Here is a tiny trained network, its code and every weight. The questions are about switching its units off for an input and a class, where a switched-off unit gives its printed mean instead of its output.

import numpy as np


def w(rows, s, z=0):
    codes = np.array(rows[::2]) - 128.0
    scale = np.full(codes.shape[1], s)
    scale[-1] = z or s
    return codes * scale


def norm(h):
    return h / np.sqrt((h * h).mean(-1, keepdims=True) + 1e-5)


def f(y):
    return y / 2 * (1 + np.tanh(0.7978845608 * (y + 0.044715 * y**3)))


def log_softmax(a):
    a = a - a.max(-1, keepdims=True)
    return a - np.log(np.exp(a).sum(-1, keepdims=True))


def net(x, mask):
    res = np.array(x, float).reshape(1, 6) / 4 @ E
    u = 0
    for l in range(2):
        y = f(norm(res) @ A[l][:, :-1].T + A[l][:, -1])
        res = res + np.where(mask[u : u + 7], y, B[l][:, -1]) @ B[l][:, :-1]
        u += 7
    return log_softmax(norm(res)[-1] @ U[:, :-1].T + U[:, -1])


A, B = {}, {}
E = w([
[130,125,127,129,128,127,129,127,128,129,128],'x0',
[125,127,132,131,129,125,133,126,130,133,126],'x1',
[127,131,127,127,128,128,126,132,128,128,129],'x2',
[145,202,59,135,126,107,102,41,84,143,111],'x3',
[115,100,83,116,87,245,133,143,169,188,78],'x4',
[233,169,173,57,91,133,158,113,177,156,158],'x5',
],0.011)
A[0] = w([
[128,213,134,127,178,25,90,61,60,93,139,94],'L0N0',
[250,162,163,20,37,164,166,120,200,182,150,15],'L0N1',
[101,121,243,142,157,49,129,150,102,53,219,101],'L0N2',
[254,216,234,59,133,66,162,107,190,136,211,53],'L0N3',
[124,193,45,139,92,147,100,56,112,167,95,35],'L0N4',
[197,188,123,91,97,127,117,56,132,135,129,3],'L0N5',
[66,101,127,140,147,101,102,160,91,88,127,47],'L0N6',
],0.0063,0.0057)
B[0] = w([
[77,140,166,201,139,190,156,96,192,84,227,213],'L0N0',
[148,178,215,176,248,130,133,155,185,117,150,240],'L0N1',
[214,114,23,117,182,77,106,195,108,147,18,213],'L0N2',
[66,28,102,60,1,116,102,100,32,115,87,254],'L0N3',
[87,107,111,105,189,74,74,162,82,143,54,163],'L0N4',
[140,191,10,152,93,87,196,133,130,174,140,154],'L0N5',
[236,194,92,77,115,127,247,144,206,189,151,147],'L0N6',
],0.0077,0.0084)
A[1] = w([
[137,180,112,184,110,88,141,2,85,69,243,58],'L1N0',
[151,115,97,201,236,96,110,154,129,61,154,2],'L1N1',
[170,243,95,139,144,172,93,20,142,181,148,7],'L1N2',
[194,201,110,60,94,125,151,100,140,201,93,59],'L1N3',
[122,121,81,159,129,120,109,129,65,132,95,44],'L1N4',
[49,25,110,148,37,171,126,155,171,123,149,57],'L1N5',
[102,148,66,112,79,107,104,39,47,113,81,95],'L1N6',
],0.0076,0.0041)
B[1] = w([
[75,183,171,122,71,186,135,94,161,139,255,253],'L1N0',
[152,165,139,163,235,137,92,161,159,126,72,198],'L1N1',
[196,9,89,150,190,11,159,223,85,12,44,183],'L1N2',
[126,168,47,201,192,79,139,202,162,76,140,166],'L1N3',
[172,120,209,56,146,169,108,151,193,167,102,158],'L1N4',
[99,177,141,160,110,72,202,92,46,53,167,217],'L1N5',
[171,133,146,82,64,178,98,92,156,241,130,236],'L1N6',
],0.0075,0.0055)
U = w([
[178,145,65,156,215,75,141,198,145,107,51,254],'0',
[41,103,144,169,92,169,205,150,63,72,120,74],'1',
[66,202,149,208,193,156,77,81,170,101,193,38],'2',
[90,124,73,123,124,171,54,79,90,210,54,64],'3',
[182,35,167,47,55,63,103,146,64,74,100,116],'4',
[156,143,252,107,137,203,172,151,224,138,152,98],'5',
[143,173,107,94,20,108,126,67,135,153,213,159],'6',
],0.016,0.003)

Each question gives the input, the list of numbers given to net, and the class t.
The units are the neurons (one row each of A and B). Each row of codes is followed by its name. A weight is (code - 128) times the scale printed after its matrix; where a second scale follows, it is the last column's (A, B and U).
mask holds one flag per neuron, layer by layer. A switched-off neuron (its flag False) gives its mean, the last column of its row in B, instead of its output. The means were averaged over made-up inputs and are rounded, as every weight is.
A unit's drop is (log p(t) with every unit on - log p(t) with that unit switched off) / (log p(t) with every unit on - log p(t) with every unit switched off).
The circuit of an input: a set's keep is (log p(t) with only the set's units on - log p(t) with every unit switched off) / (log p(t) with every unit on - log p(t) with every unit switched off). Starting from the 12 units with the biggest drops (on a tie, the unit counted first), units are removed one at a time, each time the one whose removal leaves the highest keep (on an exact tie, the one counted first), for as long as the keep stays at least 0.8.
circuit, biggest first: the units of the circuit, biggest drop first
most important unit: the unit with the biggest drop
top k neurons: the k neurons with the biggest drops, biggest first
top k neurons in layer l: the k neurons of layer l with the biggest drops, biggest first
drop of u: that unit's drop, to one decimal
input [6,-6,-7,-1,-5,-8], class 0: most important unit : L0N2
input [4,8,-2,-2,7,0], class 1: top 2 neurons : [L1N5, L0N1]
input [0,5,6,2,1,8], class 0: top 2 neurons in layer 0 : [L0N1, L0N5]
input [3,5,-3,-8,0,-2], class 0: top 4 neurons : [L0N3, L0N2, L1N0, L0N0]
input [2,8,0,-1,0,8], class 4: top 3 neurons : [L0N3, L0N0, L1N0]
input [6,-7,-7,0,-1,7], class 4: top 3 neurons in layer 0 : [L0N3, L0N0, L0N1]
input [-3,-6,-8,1,2,-7], class 3: top 2 neurons in layer 0 : [L0N0, L0N1]
input [-7,-8,-6,-6,2,0], class 1: top 2 neurons : [L0N1, L1N5]
input [-3,-5,5,-8,0,7], class 4: top 2 neurons in layer 0 : [L0N3, L0N0]
input [-1,-6,-8,3,0,-5], class 2: top 2 neurons : [L0N3, L0N2]
input [-5,7,5,-2,0,-7], class 0: top 2 neurons : [L0N3, L0N0]
input [-8,7,-7,-1,-3,2], class 4: top 2 neurons : [L0N3, L0N2]
input [7,-4,-3,0,-1,7], class 4: top 4 neurons : [L0N3, L0N0, L1N0, L0N1]
input [-7,-2,7,-3,-6,-3], class 0: circuit, biggest first : [L0N2]
input [-6,-4,8,-6,1,0], class 1: top 2 neurons : [L0N1, L1N5]
input [8,-4,1,-4,-3,3], class 4: drop of L0N3 : 1.5
input [7,-2,4,-8,-2,0], class 0: drop of L0N2 : 0.7
input [-3,-7,-1,4,3,5], class 0: drop of L0N2 : 0.0
